Below is a small trained network, with its code and all its weights. Each question gives an input and a class and asks what happens when units are switched off, that is, made to give their printed mean instead of their output.

import numpy as np


def w(rows, s, z=0):
    codes = np.array(rows[::2]) - 128.0
    scale = np.full(codes.shape[1], s)
    scale[-1] = z or s
    return codes * scale


def norm(h):
    return h / np.sqrt((h * h).mean(-1, keepdims=True) + 1e-5)


def f(y):
    return y / 2 * (1 + np.tanh(0.7978845608 * (y + 0.044715 * y**3)))


def log_softmax(a):
    a = a - a.max(-1, keepdims=True)
    return a - np.log(np.exp(a).sum(-1, keepdims=True))


def net(x, mask):
    res = np.array(x, float).reshape(1, 7) / 4 @ E
    u = 0
    for l in range(3):
        y = f(norm(res) @ A[l][:, :-1].T + A[l][:, -1])
        res = res + np.where(mask[u : u + 5], y, B[l][:, -1]) @ B[l][:, :-1]
        u += 5
    return log_softmax(norm(res)[-1] @ U[:, :-1].T + U[:, -1])


A, B = {}, {}
E = w([
[90,117,252,111,56,219,88,112],'x0',
[129,133,126,129,125,130,129,127],'x1',
[186,111,111,44,163,157,130,96],'x2',
[63,82,178,178,191,108,218,38],'x3',
[77,199,118,137,235,155,33,118],'x4',
[130,129,126,131,126,129,128,129],'x5',
[180,157,159,122,113,62,94,79],'x6',
],0.0043)
A[0] = w([
[81,82,72,163,144,254,172,178,76],'L0N1',
[111,63,100,230,72,112,42,149,145],'L0N2',
[73,120,88,83,122,159,137,224,31],'L0N3',
[139,119,176,128,80,229,104,72,249],'L0N4',
[132,189,68,80,184,52,211,183,26],'L0N5',
],0.0057,0.0015)
B[0] = w([
[180,124,194,94,136,6,75,69,243],'L0N1',
[98,174,122,62,167,145,169,105,188],'L0N2',
[162,95,137,97,124,40,114,154,175],'L0N3',
[104,84,22,220,134,75,82,99,255],'L0N4',
[65,56,91,253,49,80,62,64,254],'L0N5',
],0.007,0.0023)
A[1] = w([
[188,158,86,61,177,10,84,67,254],'L1N1',
[68,61,253,106,75,230,77,151,118],'L1N2',
[39,198,179,185,89,65,152,209,102],'L1N3',
[130,74,203,141,120,169,57,132,124],'L1N4',
[216,199,195,185,73,91,63,81,119],'L1N5',
],0.0054)
B[1] = w([
[70,74,178,152,127,179,91,134,254],'L1N1',
[229,73,46,205,221,84,93,153,131],'L1N2',
[137,95,143,73,37,202,74,3,143],'L1N3',
[34,115,45,222,108,48,232,138,133],'L1N4',
[83,26,136,126,179,12,130,125,151],'L1N5',
],0.0063,0.0088)
A[2] = w([
[232,57,146,143,25,89,233,146,146],'L2N1',
[92,89,71,133,69,218,138,60,255],'L2N2',
[176,157,90,95,62,86,3,219,108],'L2N3',
[121,125,90,146,181,188,228,29,167],'L2N4',
[34,26,196,155,152,104,122,73,150],'L2N5',
],0.0054,0.0031)
B[2] = w([
[70,181,135,139,212,147,69,134,177],'L2N1',
[132,93,92,54,90,169,93,142,194],'L2N2',
[157,176,151,150,118,138,253,87,163],'L2N3',
[187,176,125,183,100,152,112,141,152],'L2N4',
[162,163,132,85,113,112,179,165,255],'L2N5',
],0.011,0.0097)
U = w([
[127,60,21,226,124,97,119,88,111],'0',
[188,194,148,169,136,179,250,91,53],'1',
[37,183,151,140,205,176,51,157,60],'2',
[145,105,154,73,80,182,90,81,172],'3',
[124,139,133,107,108,128,122,144,255],'4',
[132,107,194,102,157,38,137,109,14],'5',
[117,135,117,102,113,140,137,144,183],'6',
],0.012,0.0043)

Each question gives the input, the list of numbers given to net, and the class t.
The units are the neurons (one row each of A and B). Each row of codes is followed by its name. A weight is (code - 128) times the scale printed after its matrix; where a second scale follows, it is the last column's (A, B and U).
mask holds one flag per neuron, layer by layer. A switched-off neuron (its flag False) gives its mean, the last column of its row in B, instead of its output. The means were averaged over made-up inputs and are rounded, as every weight is.
A unit's drop is (log p(t) with every unit on - log p(t) with that unit switched off) / (log p(t) with every unit on - log p(t) with every unit switched off).
The circuit of an input: a set's keep is (log p(t) with only the set's units on - log p(t) with every unit switched off) / (log p(t) with every unit on - log p(t) with every unit switched off). Starting from the 12 units with the biggest drops (on a tie, the unit counted first), units are removed one at a time, each time the one whose removal leaves the highest keep (on an exact tie, the one counted first), for as long as the keep stays at least 0.8.
circuit, biggest first: the units of the circuit, biggest drop first
most important unit: the unit with the biggest drop
top k neurons: the k neurons with the biggest drops, biggest first
input [-7,2,1,-6,7,-7,6], class 0: circuit, biggest first : L2N1, L2N5
input [2,6,-4,-1,5,2,7], class 5: circuit, biggest first : L1N5
input [0,3,-3,-5,-7,-3,2], class 2: top 2 neurons : L2N1, L2N5
input [-7,0,8,5,6,-5,-2], class 3: circuit, biggest first : L0N4, L2N1, L1N1
input [8,3,5,7,-3,-3,6], class 0: top 2 neurons : L1N2, L2N3
input [4,-3,3,0,4,-8,-2], class 6: top 4 neurons : L0N4, L2N1, L0N5, L2N5
input [4,-6,3,4,-6,2,-5], class 2: top 2 neurons : L2N1, L0N5
input [-5,0,7,-4,-8,7,7], class 2: circuit, biggest first : L2N1, L2N5
input [-8,-4,2,-7,7,-2,-6], class 0: circuit, biggest first : L0N5, L2N1
input [4,-2,3,-4,4,8,3], class 6: circuit, biggest first : L2N1, L0N1, L1N3, L1N4
input [2,-8,-3,-8,7,-5,-2], class 1: top 2 neurons : L2N3, L2N1
input [5,5,4,-7,-6,-5,8], class 5: circuit, biggest first : L1N5, L2N2
input [0,-4,-4,3,-6,-3,4], class 2: circuit, biggest first : L2N1, L0N5
input [5,0,-1,-3,-5,4,1], class 0: most important unit : L2N5
input [6,1,-6,3,2,-2,6], class 0: circuit, biggest first : L1N2, L1N4
input [-4,2,4,1,6,0,-8], class 5: circuit, biggest first : L0N1, L2N1
input [-7,6,-6,7,-8,-5,5], class 2: circuit, biggest first : L2N1, L0N4, L2N3
input [7,-4,-6,-8,5,6,-6], class 1: circuit, biggest first : L2N3, L1N1
input [-7,7,-4,-7,4,2,5], class 0: top 2 neurons : L0N5, L2N5
input [2,5,-5,1,-6,-2,-8], class 5: circuit, biggest first : L0N1
input [8,-2,2,3,2,-6,-5], class 0: top 2 neurons : L1N2, L1N4
input [-3,-6,3,7,5,7,-5], class 1: top 4 neurons : L2N1, L2N4, L2N5, L1N5
input [6,-4,0,7,1,0,-1], class 1: top 3 neurons : L0N5, L2N5, L2N4
input [4,-2,5,-1,-8,0,5], class 2: top 2 neurons : L2N1, L0N1
input [3,8,-8,6,-3,2,-5], class 3: top 4 neurons : L1N3, L2N2, L2N3, L1N5
input [5,6,6,6,5,-5,-4], class 1: top 3 neurons : L0N5, L2N5, L2N1
